Here is a tiny trained network, its code and every weight. The questions are about switching its units off for an input and a class, where a switched-off unit gives its printed mean instead of its output.

import numpy as np


def w(rows, s, z=0):
    codes = np.array(rows[::2]) - 128.0
    scale = np.full(codes.shape[1], s)
    scale[-1] = z or s
    return codes * scale


def f(y):
    return np.maximum(y, 0)


def log_softmax(a):
    a = a - a.max(-1, keepdims=True)
    return a - np.log(np.exp(a).sum(-1, keepdims=True))


def net(x, mask):
    res = np.array(x, float).reshape(1, 5) / 4 @ E
    y = f(res @ A[0][:, :-1].T + A[0][:, -1])
    res = res + np.where(mask, y, B[0][:, -1]) @ B[0][:, :-1]
    return log_softmax(res[-1] @ U[:, :-1].T + U[:, -1])


A, B = {}, {}
E = w([
[140,123,140,125,138,120],'x0',
[127,127,126,129,124,129],'x1',
[46,130,126,6,121,7],'x2',
[38,107,231,207,44,131],'x3',
[61,26,85,90,231,205],'x4',
],0.014)
A[0] = w([
[130,200,250,172,25,94,192],'neuron 0',
[196,146,148,180,132,243,254],'neuron 1',
[243,249,27,108,94,67,202],'neuron 2',
[200,138,148,182,134,236,249],'neuron 3',
[208,210,151,127,146,86,153],'neuron 4',
[179,79,37,35,192,184,179],'neuron 5',
[3,58,224,162,181,165,72],'neuron 6',
],0.013,0.0088)
B[0] = w([
[153,199,191,122,48,105,252],'neuron 0',
[179,168,93,249,155,153,229],'neuron 1',
[60,83,211,103,189,236,244],'neuron 2',
[211,109,114,230,164,191,228],'neuron 3',
[116,110,164,131,132,195,193],'neuron 4',
[151,109,50,139,213,50,238],'neuron 5',
[106,85,192,99,177,213,212],'neuron 6',
],0.015,0.028)
U = w([
[112,66,168,184,160,246,149],'0',
[13,65,196,30,166,162,254],'1',
[154,106,52,193,194,88,14],'2',
[128,68,33,6,171,67,119],'3',
[171,192,157,213,19,142,7],'4',
[87,192,187,50,22,55,132],'5',
],0.015,0.0097)

Each question gives the input, the list of numbers given to net, and the class t.
The units are the neurons (one row each of A and B). Each row of codes is followed by its name. A weight is (code - 128) times the scale printed after its matrix; where a second scale follows, it is the last column's (A, B and U).
mask holds one flag per neuron, in row order. A switched-off neuron (its flag False) gives its mean, the last column of its row in B, instead of its output. The means were averaged over made-up inputs and are rounded, as every weight is.
A unit's drop is (log p(t) with every unit on - log p(t) with that unit switched off) / (log p(t) with every unit on - log p(t) with every unit switched off).
The circuit of an input: a set's keep is (log p(t) with only the set's units on - log p(t) with every unit switched off) / (log p(t) with every unit on - log p(t) with every unit switched off). Starting from all 7 units, units are removed one at a time, each time the one whose removal leaves the highest keep (on an exact tie, the one counted first), for as long as the keep stays at least 0.8.
circuit, biggest first: the units of the circuit, biggest drop first
most important unit: the unit with the biggest drop
top k neurons: the k neurons with the biggest drops, biggest first
drop of u: that unit's drop, to one decimal
input [-8,-7,-5,3,-6], class 4: most important unit : neuron 0
input [7,6,-3,1,-3], class 4: circuit, biggest first : neuron 6; neuron 0
input [6,-7,1,-7,7], class 3: top 2 neurons : neuron 1; neuron 3
input [0,-8,-6,-1,1], class 2: circuit, biggest first : neuron 2; neuron 6
input [-5,2,-4,2,0], class 4: top 2 neurons : neuron 2; neuron 5
input [-8,2,2,7,5], class 1: top 2 neurons : neuron 3; neuron 1
input [-7,3,-7,6,-1], class 4: top 2 neurons : neuron 0; neuron 2
input [8,6,3,7,1], class 1: top 2 neurons : neuron 6; neuron 3
input [4,8,7,-7,1], class 3: top 2 neurons : neuron 5; neuron 6
input [-7,-5,4,-6,-1], class 1: top 2 neurons : neuron 2; neuron 3
input [-2,6,2,8,0], class 5: top 2 neurons : neuron 0; neuron 2
input [-7,-5,4,5,-6], class 5: top 2 neurons : neuron 3; neuron 1
input [8,5,6,0,-1], class 1: top 3 neurons : neuron 0; neuron 3; neuron 1
input [-4,-6,-3,1,-7], class 4: circuit, biggest first : neuron 0
input [8,-4,1,4,-1], class 5: drop of neuron 1 : 0.2
input [-8,-3,7,5,-4], class 5: drop of neuron 1 : 0.0
input [7,6,2,-6,8], class 3: drop of neuron 1 : 0.2
